Here is a tiny trained network, its code and every weight. The questions are about switching its units off for an input and a class, where a switched-off unit gives its printed mean instead of its output.

import numpy as np


def w(rows, s, z=0):
    codes = np.array(rows[::2]) - 128.0
    scale = np.full(codes.shape[1], s)
    scale[-1] = z or s
    return codes * scale


def f(y):
    return np.maximum(y, 0)


def log_softmax(a):
    a = a - a.max(-1, keepdims=True)
    return a - np.log(np.exp(a).sum(-1, keepdims=True))


def net(x, mask):
    res = np.array(x, float).reshape(1, 8) / 4 @ E
    y = f(res @ A[0][:, :-1].T + A[0][:, -1])
    res = res + np.where(mask, y, B[0][:, -1]) @ B[0][:, :-1]
    return log_softmax(res[-1] @ U[:, :-1].T + U[:, -1])


A, B = {}, {}
E = w([
[199,97,163,221,219,147,103,118,66,160,190,127],'x0',
[49,142,101,202,194,193,159,82,108,130,34,89],'x1',
[98,164,142,95,175,66,43,52,113,97,104,205],'x2',
[182,83,192,174,47,140,118,92,124,131,33,115],'x3',
[127,122,122,133,132,120,133,128,134,125,129,136],'x4',
[91,49,144,66,170,112,121,191,78,198,74,123],'x5',
[78,127,87,189,42,159,71,148,116,173,166,247],'x6',
[112,204,254,165,105,100,221,172,85,115,135,208],'x7',
],0.0073)
A[0] = w([
[117,113,76,139,117,148,52,139,167,196,122,77,93],'neuron 1',
[117,163,85,153,81,160,124,160,105,176,133,139,62],'neuron 2',
[91,169,151,172,166,53,31,43,103,100,48,179,203],'neuron 3',
[80,130,82,108,55,115,167,128,158,155,111,93,91],'neuron 4',
[104,97,87,107,99,128,193,167,191,68,97,130,175],'neuron 5',
[142,141,124,92,140,97,171,102,107,97,112,79,33],'neuron 6',
[129,236,207,135,119,144,160,114,132,149,151,139,93],'neuron 7',
[161,107,121,197,46,233,208,182,154,176,105,59,164],'neuron 8',
[57,170,95,80,106,108,131,136,140,73,79,116,76],'neuron 9',
[83,150,67,115,213,123,154,125,141,99,197,148,126],'neuron 10',
[95,145,83,202,102,170,106,168,120,227,107,208,53],'neuron 11',
[64,132,81,195,62,158,50,146,92,174,161,205,46],'neuron 12',
[169,78,51,103,172,184,53,64,178,97,112,96,92],'neuron 13',
[130,126,109,95,94,118,173,135,210,126,91,165,38],'neuron 14',
[179,89,51,99,113,136,58,130,146,104,145,78,33],'neuron 15',
[144,116,213,155,83,126,128,113,153,116,69,133,172],'neuron 16',
[163,192,111,205,84,151,80,109,158,97,133,126,113],'neuron 17',
[180,169,155,181,147,141,148,83,163,47,159,104,113],'neuron 18',
[145,210,78,145,93,136,146,77,203,54,117,101,141],'neuron 19',
[164,116,153,61,113,64,89,193,149,131,168,139,202],'neuron 20',
[88,155,112,191,175,215,168,54,114,138,76,122,46],'neuron 21',
[133,151,64,138,132,160,91,125,158,161,94,82,68],'neuron 22',
[191,126,139,100,148,95,154,119,147,113,85,80,69],'neuron 23',
[95,177,110,56,60,170,135,92,139,156,76,105,31],'neuron 24',
[178,36,162,166,43,159,107,103,84,110,61,101,113],'neuron 25',
[173,102,166,112,112,85,108,181,184,107,165,154,39],'neuron 26',
[15,135,90,167,179,148,171,112,91,157,69,127,201],'neuron 27',
[13,153,121,111,94,96,133,149,175,105,84,97,82],'neuron 28',
[213,87,144,92,98,78,124,138,153,123,185,127,51],'neuron 29',
[195,107,122,206,141,157,125,75,76,109,176,125,80],'neuron 30',
[108,168,109,70,78,106,143,157,135,94,106,131,61],'neuron 31',
[130,110,141,129,181,118,176,110,132,68,91,93,47],'neuron 32',
[107,175,110,169,137,167,127,138,182,94,153,131,177],'neuron 33',
[70,87,158,98,183,121,118,193,122,200,24,132,86],'neuron 34',
[71,131,115,176,176,171,173,136,133,104,83,106,88],'neuron 35',
[148,173,186,79,241,126,160,126,161,111,165,71,129],'neuron 36',
[98,136,96,151,163,146,163,215,150,116,186,98,155],'neuron 37',
[102,159,132,82,121,106,98,97,156,126,79,165,83],'neuron 38',
[254,131,84,189,221,111,120,145,85,179,112,178,10],'neuron 39',
[123,159,172,164,153,98,204,165,108,110,91,160,42],'neuron 40',
[211,127,178,166,118,139,76,93,171,125,30,99,107],'neuron 41',
[50,171,215,155,100,88,180,202,52,97,136,146,159],'neuron 42',
[165,123,154,197,179,151,108,104,48,171,126,97,122],'neuron 43',
[168,91,141,118,219,170,110,109,59,154,233,127,74],'neuron 44',
[168,129,171,79,170,122,176,113,105,89,106,53,29],'neuron 45',
[50,132,135,179,149,164,123,109,131,103,73,111,1],'neuron 46',
[138,74,125,100,143,108,139,176,97,171,96,152,249],'neuron 47',
],0.0085,0.0079)
B[0] = w([
[137,162,125,163,177,69,156,109,111,173,36,141,188],'neuron 1',
[181,78,143,63,159,122,149,91,169,75,98,154,157],'neuron 2',
[213,211,145,108,254,157,178,89,169,65,183,50,246],'neuron 3',
[136,136,208,184,126,140,108,148,174,124,140,133,170],'neuron 4',
[137,115,162,210,148,133,34,185,125,97,122,113,196],'neuron 5',
[110,61,94,98,124,135,148,115,196,55,99,205,145],'neuron 6',
[118,134,126,158,167,85,127,112,77,172,30,114,187],'neuron 7',
[177,215,167,92,246,117,167,71,199,64,166,56,252],'neuron 8',
[83,99,197,178,120,131,103,194,144,105,163,153,170],'neuron 9',
[33,206,92,118,77,109,124,196,91,85,133,167,207],'neuron 10',
[152,42,96,56,133,157,153,122,209,43,75,185,200],'neuron 11',
[160,19,81,54,151,150,172,96,197,52,50,201,222],'neuron 12',
[148,178,132,212,162,71,180,97,111,185,59,151,216],'neuron 13',
[88,51,205,137,162,88,119,186,182,128,145,172,149],'neuron 14',
[114,144,159,186,153,81,202,87,54,186,37,173,179],'neuron 15',
[79,176,65,117,118,148,86,155,83,100,148,170,203],'neuron 16',
[63,94,125,95,118,200,139,99,87,177,154,67,194],'neuron 17',
[81,98,154,72,117,202,117,64,95,170,119,87,198],'neuron 18',
[64,81,118,65,142,215,82,54,95,205,121,43,219],'neuron 19',
[228,148,83,118,102,124,111,117,51,134,176,50,233],'neuron 20',
[204,91,174,109,21,77,178,167,66,158,188,129,183],'neuron 21',
[111,154,118,163,148,78,170,129,86,192,95,149,165],'neuron 22',
[165,67,74,130,115,178,151,127,179,90,112,167,164],'neuron 23',
[43,26,212,206,92,75,96,214,156,119,169,125,157],'neuron 24',
[29,212,45,100,102,85,122,197,79,72,178,168,212],'neuron 25',
[179,73,171,86,101,66,187,103,36,175,155,130,160],'neuron 26',
[212,157,92,113,23,73,75,95,67,125,201,91,226],'neuron 27',
[104,85,191,193,107,118,84,173,152,119,135,134,172],'neuron 28',
[220,78,170,96,83,93,146,97,76,153,157,133,174],'neuron 29',
[62,93,176,185,96,146,59,153,184,181,154,118,184],'neuron 30',
[132,72,185,210,108,76,106,160,143,133,149,145,158],'neuron 31',
[163,74,106,76,98,129,115,98,157,98,114,159,155],'neuron 32',
[106,115,114,91,120,176,80,133,107,148,99,76,199],'neuron 33',
[75,79,125,80,170,238,107,80,104,225,146,52,186],'neuron 34',
[231,110,148,80,71,65,156,87,49,133,186,133,173],'neuron 35',
[118,61,68,100,112,167,122,126,172,33,73,181,214],'neuron 36',
[112,231,76,104,191,113,101,156,106,57,174,120,196],'neuron 37',
[123,148,192,155,167,131,148,154,181,97,169,84,161],'neuron 38',
[109,34,233,202,167,130,96,213,180,136,175,175,168],'neuron 39',
[101,119,125,196,179,66,195,101,87,203,61,138,164],'neuron 40',
[23,184,51,106,98,85,106,189,123,68,133,179,193],'neuron 41',
[124,160,97,204,139,144,142,109,89,163,9,115,226],'neuron 42',
[70,98,191,204,95,112,52,184,205,95,146,126,201],'neuron 43',
[86,117,186,190,79,140,94,195,163,125,137,127,198],'neuron 44',
[143,34,86,101,109,145,182,91,243,73,85,222,171],'neuron 45',
[229,63,179,69,15,23,223,153,94,211,225,192,150],'neuron 46',
[74,168,115,77,129,213,46,63,137,179,120,30,225],'neuron 47',
],0.0069,0.011)
U = w([
[102,58,224,222,100,109,63,178,166,117,146,157,60],'0',
[158,14,50,80,100,136,163,100,189,67,55,220,66],'1',
[228,85,133,100,25,50,149,119,55,166,197,146,71],'2',
[109,141,105,208,152,74,179,110,85,199,2,162,59],'3',
[140,143,86,148,104,143,70,121,129,107,115,116,246],'4',
[60,80,117,74,126,208,88,97,104,195,135,93,56],'5',
[44,186,39,109,97,95,104,189,92,77,155,198,135],'6',
[175,184,169,123,210,116,149,110,177,70,170,109,74],'7',
],0.0093,0.014)

Each question gives the input, the list of numbers given to net, and the class t.
The units are the neurons (one row each of A and B). Each row of codes is followed by its name. A weight is (code - 128) times the scale printed after its matrix; where a second scale follows, it is the last column's (A, B and U).
mask holds one flag per neuron, in row order. A switched-off neuron (its flag False) gives its mean, the last column of its row in B, instead of its output. The means were averaged over made-up inputs and are rounded, as every weight is.
A unit's drop is (log p(t) with every unit on - log p(t) with that unit switched off) / (log p(t) with every unit on - log p(t) with every unit switched off).
The circuit of an input: a set's keep is (log p(t) with only the set's units on - log p(t) with every unit switched off) / (log p(t) with every unit on - log p(t) with every unit switched off). Starting from the 12 units with the biggest drops (on a tie, the unit counted first), units are removed one at a time, each time the one whose removal leaves the highest keep (on an exact tie, the one counted first), for as long as the keep stays at least 0.8.
units of the circuit, in order: the units of the circuit, biggest drop first
unit that matters most: the unit with the biggest drop
k most important neurons: the k neurons with the biggest drops, biggest first
drop when u is switched off: that unit's drop, to one decimal
input [8,-2,-7,2,-4,-2,8,-1], class 0: units of the circuit, in order => neuron 39
input [-7,1,-8,-6,4,2,2,-2], class 7: 3 most important neurons => neuron 8; neuron 37; neuron 43
input [8,7,-6,6,-2,-3,-7,-6], class 0: 2 most important neurons => neuron 43; neuron 30
input [-3,7,2,7,-1,0,2,0], class 2: 3 most important neurons => neuron 46; neuron 21; neuron 27
input [0,7,-6,0,3,1,3,-5], class 2: units of the circuit, in order => neuron 27; neuron 21
input [1,-3,-3,5,0,-1,0,3], class 6: units of the circuit, in order => neuron 25; neuron 16
input [6,-5,-3,-4,-2,8,-1,-8], class 3: 2 most important neurons => neuron 15; neuron 13
input [-7,5,-1,-1,-7,5,8,-4], class 1: 2 most important neurons => neuron 12; neuron 11
input [2,-4,7,0,-6,-5,-2,-6], class 7: 2 most important neurons => neuron 3; neuron 42
input [-4,-5,-4,1,-5,5,2,-7], class 3: units of the circuit, in order => neuron 15; neuron 1
input [4,2,5,-1,-5,6,-5,4], class 5: 3 most important neurons => neuron 34; neuron 8; neuron 47
input [2,-6,1,-3,-3,3,-1,6], class 2: 4 most important neurons => neuron 20; neuron 13; neuron 26; neuron 29
input [-6,-6,3,7,0,4,-4,-8], class 3: 2 most important neurons => neuron 15; neuron 13
input [7,7,-4,4,-6,-1,-8,4], class 1: units of the circuit, in order => neuron 45
input [-8,-7,-4,7,1,-5,-4,8], class 0: 2 most important neurons => neuron 14; neuron 5
input [-5,8,-6,3,8,-8,-2,-5], class 2: units of the circuit, in order => neuron 21; neuron 46
input [0,5,2,5,1,-6,-6,8], class 3: 3 most important neurons => neuron 40; neuron 7; neuron 42
input [6,7,-8,1,0,7,-8,-4], class 1: 2 most important neurons => neuron 45; neuron 36
input [-4,-4,4,-8,1,8,-3,2], class 5: 3 most important neurons => neuron 34; neuron 47; neuron 25
input [-2,-7,3,4,7,-1,7,4], class 1: 3 most important neurons => neuron 12; neuron 27; neuron 11
input [-5,-8,4,-6,6,-7,2,6], class 2: 2 most important neurons => neuron 26; neuron 20
input [-7,8,5,-4,-4,5,-1,6], class 2: unit that matters most => neuron 27
input [-1,-3,-6,6,-1,-5,4,8], class 3: drop when neuron 42 is switched off => 0.4
input [-7,6,1,3,-5,3,-2,3], class 0: drop when neuron 24 is switched off => 0.1
input [5,-7,-2,4,3,6,8,5], class 1: drop when neuron 11 is switched off => 0.3
input [-3,-3,-7,8,-7,-2,2,0], class 6: drop when neuron 25 is switched off => 1.0
input [3,2,-5,3,-4,-7,-6,-2], class 5: unit that matters most => neuron 18
